Below are the code and all the weights of a small trained network. Each question names an input and a target symbol and asks about switching units off, where a switched-off unit gives its printed mean instead of its output.

import numpy as np


def w(rows, s, z=0):
    codes = np.array(rows[::2]) - 128.0
    scale = np.full(codes.shape[1], s)
    scale[-1] = z or s
    return codes * scale


def norm(h):
    return h / np.sqrt((h * h).mean(-1, keepdims=True) + 1e-5)


def f(y):
    return y / 2 * (1 + np.tanh(0.7978845608 * (y + 0.044715 * y**3)))


def softmax(a):
    e = np.exp(a - a.max(-1, keepdims=True))
    return e / e.sum(-1, keepdims=True)


def log_softmax(a):
    a = a - a.max(-1, keepdims=True)
    return a - np.log(np.exp(a).sum(-1, keepdims=True))


def net(x, mask):
    ids = ['ΔΨΩβτφ'.index(c) for c in x.split()]
    T = len(ids)
    res = E[ids] + P[:T]
    r = norm(res)
    for j in range(3):
        rows = slice(4 * j, 4 * j + 4)
        q, k, v = (r @ M[0][rows].T for M in (Q, K, V))
        z = softmax(np.where(np.tri(T) > 0, q @ k.T / 4**0.5, -1e9)) @ v
        o = O[0][rows]
        res = res + np.where(mask[j], z, o[:, -1]) @ o[:, :-1]
    y = f(norm(res) @ A[0][:, :-1].T + A[0][:, -1])
    res = res + np.where(mask[3:11], y, B[0][:, -1]) @ B[0][:, :-1]
    return log_softmax(norm(res)[-1] @ U[:, :-1].T + U[:, -1])


Q, K, V, O, A, B = {}, {}, {}, {}, {}, {}
E = w([
[156,95,149],'Δ',
[242,127,16],'Ψ',
[164,154,164],'Ω',
[208,182,254],'β',
[151,180,40],'τ',
[180,100,167],'φ',
],0.014)
P = w([
[6,2,247],'0',
[92,246,21],'1',
[131,97,186],'2',
[72,169,138],'3',
[76,180,130],'4',
[137,99,190],'5',
[134,191,137],'6',
[108,170,130],'7',
[96,136,140],'8',
[115,111,146],'9',
[163,152,132],'10',
[116,182,129],'11',
[151,12,123],'12',
],0.0061)
Q[0] = w([
[166,172,244],'H1',
[208,221,169],'H1',
[197,97,92],'H1',
[110,177,151],'H1',
[196,160,117],'H2',
[128,207,162],'H2',
[171,7,147],'H2',
[83,110,65],'H2',
[194,57,53],'H3',
[156,158,94],'H3',
[133,102,55],'H3',
[158,153,112],'H3',
],0.011)
K[0] = w([
[118,136,95],'H1',
[194,111,112],'H1',
[140,125,85],'H1',
[117,169,196],'H1',
[129,95,30],'H2',
[64,60,51],'H2',
[125,149,98],'H2',
[157,190,122],'H2',
[120,159,193],'H3',
[125,245,65],'H3',
[225,48,115],'H3',
[95,141,202],'H3',
],0.011)
V[0] = w([
[107,182,152],'H1',
[120,140,104],'H1',
[137,136,247],'H1',
[168,166,123],'H1',
[201,166,156],'H2',
[80,90,102],'H2',
[177,118,137],'H2',
[141,133,112],'H2',
[173,80,159],'H3',
[93,83,153],'H3',
[106,124,240],'H3',
[122,166,127],'H3',
],0.013)
O[0] = w([
[176,18,201,86],'H1',
[34,154,182,125],'H1',
[161,122,202,93],'H1',
[193,217,104,230],'H1',
[175,255,88,253],'H2',
[98,64,108,51],'H2',
[134,166,75,222],'H2',
[75,175,121,160],'H2',
[129,254,185,212],'H3',
[112,164,76,65],'H3',
[152,118,153,216],'H3',
[104,119,155,141],'H3',
],0.0057,0.0047)
A[0] = w([
[196,81,146,152],'N1',
[146,167,30,250],'N2',
[154,161,130,146],'N3',
[122,134,120,51],'N4',
[124,106,119,32],'N5',
[131,180,250,226],'N6',
[170,142,91,171],'N7',
[118,103,132,21],'N8',
],0.012,0.0026)
B[0] = w([
[81,96,66,144],'N1',
[64,163,144,254],'N2',
[130,125,101,193],'N3',
[179,129,129,120],'N4',
[188,162,226,110],'N5',
[171,29,44,251],'N6',
[2,120,165,196],'N7',
[198,141,168,109],'N8',
],0.0046,0.0086)
U = w([
[134,73,147,21],'Δ',
[100,143,125,194],'Ψ',
[129,149,227,48],'Ω',
[236,175,254,200],'β',
[90,15,115,254],'τ',
[142,181,68,136],'φ',
],0.0088,0.0023)

Each question gives the input, a string of symbols that net reads in full, and the target symbol t.
The units are the heads (4 rows each of Q, K, V and O) and the neurons (one row each of A and B). Each row of codes is followed by its name. A weight is (code - 128) times the scale printed after its matrix; where a second scale follows, it is the last column's (O, A, B and U).
mask holds one flag per unit, heads first, then neurons. A switched-off unit (its flag False) gives its mean, the last column of its rows in O or B, instead of its output. The means were averaged over made-up inputs and are rounded, as every weight is.
A unit's drop is (log p(t) with every unit on - log p(t) with that unit switched off) / (log p(t) with every unit on - log p(t) with every unit switched off).
The circuit of an input: a set's keep is (log p(t) with only the set's units on - log p(t) with every unit switched off) / (log p(t) with every unit on - log p(t) with every unit switched off). Starting from all 11 units, units are removed one at a time, each time the one whose removal leaves the highest keep (on an exact tie, the one counted first), for as long as the keep stays at least 0.8.
units of the circuit, in order: the units of the circuit, biggest drop first
k most important neurons: the k neurons with the biggest drops, biggest first
which heads matter: for each layer, one digit per head in row order, 1 if its drop is at least 0.15 and else 0, layers parted by /
drop of u: that unit's drop, to one decimal
input Ψ Δ Ω, target φ: which heads matter : 100
input Δ Ψ Δ, target φ: which heads matter : 101
input β β Ω Δ β Ψ φ β τ Δ, target β: which heads matter : 111
input τ Δ Ω Ψ Ω, target τ: which heads matter : 010
input τ Δ φ Ω φ Ψ Ω β φ Ψ Ω, target τ: units of the circuit, in order : [H2 H3]
input Δ β β Δ, target β: which heads matter : 101
input τ Ω φ Ψ Ψ Δ, target τ: which heads matter : 010
input τ β β, target τ: units of the circuit, in order : [H2 H3]
input Δ Δ φ Ψ Ψ Ω, target φ: most important neuron : [N6]
input Ψ Ψ Ω Ω Ψ Δ, target φ: drop of N7 : 0.0
input Ψ φ φ, target φ: drop of H3 : -0.1
input τ Ψ τ Ψ Δ Ω Δ φ, target τ: drop of N6 : 0.2
input τ Δ φ Ω Δ, target τ: drop of H2 : 0.6
